Here is a tiny trained network, its code and every weight. The questions are about switching its units off for an input and a target symbol, where a switched-off unit gives its printed mean instead of its output.

import numpy as np


def w(rows, s, z=0):
    codes = np.array(rows[::2]) - 128.0
    scale = np.full(codes.shape[1], s)
    scale[-1] = z or s
    return codes * scale


def norm(h):
    return h / np.sqrt((h * h).mean(-1, keepdims=True) + 1e-5)


def f(y):
    return np.maximum(y, 0)


def softmax(a):
    e = np.exp(a - a.max(-1, keepdims=True))
    return e / e.sum(-1, keepdims=True)


def log_softmax(a):
    a = a - a.max(-1, keepdims=True)
    return a - np.log(np.exp(a).sum(-1, keepdims=True))


def net(x, mask):
    ids = ['αβγδζηθλμξτφψω'.index(c) for c in x.split()]
    T = len(ids)
    res = E[ids] + P[:T]
    r = norm(res)
    for j in range(3):
        rows = slice(3 * j, 3 * j + 3)
        q, k, v = (r @ M[0][rows].T for M in (Q, K, V))
        z = softmax(np.where(np.tri(T) > 0, q @ k.T / 3**0.5, -1e9)) @ v
        o = O[0][rows]
        res = res + np.where(mask[j], z, o[:, -1]) @ o[:, :-1]
    y = f(norm(res) @ A[0][:, :-1].T + A[0][:, -1])
    res = res + np.where(mask[3:7], y, B[0][:, -1]) @ B[0][:, :-1]
    return log_softmax(norm(res)[-1] @ U[:, :-1].T + U[:, -1])


Q, K, V, O, A, B = {}, {}, {}, {}, {}, {}
E = w([
[123,149,149],'α',
[139,203,112],'β',
[120,219,53],'γ',
[122,56,81],'δ',
[208,149,86],'ζ',
[208,145,83],'η',
[138,122,2],'θ',
[214,150,143],'λ',
[215,179,106],'μ',
[136,135,128],'ξ',
[159,131,159],'τ',
[33,154,86],'φ',
[124,157,153],'ψ',
[168,142,148],'ω',
],0.0095)
P = w([
[252,182,100],'0',
[113,225,47],'1',
[219,164,119],'2',
[91,216,65],'3',
[204,151,139],'4',
[83,228,71],'5',
[185,126,162],'6',
[63,254,77],'7',
],0.0052)
Q[0] = w([
[70,45,246],'H0',
[191,46,180],'H0',
[106,215,96],'H0',
[161,61,101],'H1',
[109,163,119],'H1',
[181,155,140],'H1',
[47,198,100],'H2',
[78,45,190],'H2',
[116,133,187],'H2',
],0.011)
K[0] = w([
[118,198,31],'H0',
[169,141,97],'H0',
[91,98,152],'H0',
[230,107,109],'H1',
[93,170,104],'H1',
[202,160,157],'H1',
[42,11,150],'H2',
[152,136,56],'H2',
[89,145,98],'H2',
],0.011)
V[0] = w([
[179,194,22],'H0',
[98,111,2],'H0',
[146,43,117],'H0',
[86,189,163],'H1',
[155,77,66],'H1',
[202,136,245],'H1',
[195,78,104],'H2',
[98,40,146],'H2',
[25,137,100],'H2',
],0.0078)
O[0] = w([
[142,172,132,253],'H0',
[176,182,35,166],'H0',
[142,77,89,125],'H0',
[228,118,89,109],'H1',
[70,78,254,160],'H1',
[128,140,79,104],'H1',
[148,71,149,173],'H2',
[182,146,61,55],'H2',
[165,141,130,70],'H2',
],0.0055,0.0076)
A[0] = w([
[186,41,133,97],'N0',
[182,86,55,254],'N1',
[2,207,93,141],'N2',
[92,205,165,182],'N3',
],0.0081,0.0049)
B[0] = w([
[113,108,212,146],'N0',
[25,179,160,229],'N1',
[255,155,104,241],'N2',
[115,55,36,253],'N3',
],0.0073,0.0053)
U = w([
[132,92,96,93],'α',
[125,149,118,122],'β',
[122,144,118,102],'γ',
[59,100,160,254],'δ',
[122,163,157,129],'ζ',
[114,183,167,124],'η',
[3,184,77,104],'θ',
[187,153,204,135],'λ',
[164,178,153,97],'μ',
[83,36,52,116],'ξ',
[167,75,152,148],'τ',
[146,136,97,114],'φ',
[144,109,93,109],'ψ',
[175,86,147,116],'ω',
],0.016,0.0078)

Each question gives the input, a string of symbols that net reads in full, and the target symbol t.
The units are the heads (3 rows each of Q, K, V and O) and the neurons (one row each of A and B). Each row of codes is followed by its name. A weight is (code - 128) times the scale printed after its matrix; where a second scale follows, it is the last column's (O, A, B and U).
mask holds one flag per unit, heads first, then neurons. A switched-off unit (its flag False) gives its mean, the last column of its rows in O or B, instead of its output. The means were averaged over made-up inputs and are rounded, as every weight is.
A unit's drop is (log p(t) with every unit on - log p(t) with that unit switched off) / (log p(t) with every unit on - log p(t) with every unit switched off).
The circuit of an input: a set's keep is (log p(t) with only the set's units on - log p(t) with every unit switched off) / (log p(t) with every unit on - log p(t) with every unit switched off). Starting from all 7 units, units are removed one at a time, each time the one whose removal leaves the highest keep (on an exact tie, the one counted first), for as long as the keep stays at least 0.8.
circuit, biggest first: the units of the circuit, biggest drop first
unit that matters most: the unit with the biggest drop
top k neurons: the k neurons with the biggest drops, biggest first
drop of u: that unit's drop, to one decimal
input δ λ γ ω δ γ δ, target δ: unit that matters most : N2
input τ η ξ φ δ η, target θ: top 2 neurons : (N1; N2)
input ω λ λ δ μ λ δ λ, target θ: circuit, biggest first : (H0; N2; H2)
input δ δ δ ζ, target θ: circuit, biggest first : (H2; N1; N2)
input δ ζ μ θ λ α δ λ, target θ: circuit, biggest first : (N2; H0; N1; H1)
input ξ ξ ξ, target ξ: circuit, biggest first : (N3; N2; N1)
input δ λ θ ψ δ λ δ μ, target θ: circuit, biggest first : (N1; N2; H0; H2)
input δ λ δ ξ δ μ, target θ: circuit, biggest first : (N1; N2; H0)
input ω δ δ η, target θ: circuit, biggest first : (H0; N1; N2)
input ξ α α ψ δ ζ, target θ: circuit, biggest first : (N1; H0)
input ζ φ τ, target τ: top 2 neurons : (N1; N2)
input δ τ δ δ, target θ: drop of N3 : 0.8
input λ λ μ δ τ λ, target ξ: drop of H0 : 0.4
input ω δ ξ τ δ, target δ: drop of N3 : 0.1
input θ δ η φ δ φ θ, target θ: drop of N3 : 0.0
input δ δ φ τ δ ξ τ ω, target ξ: unit that matters most : H0
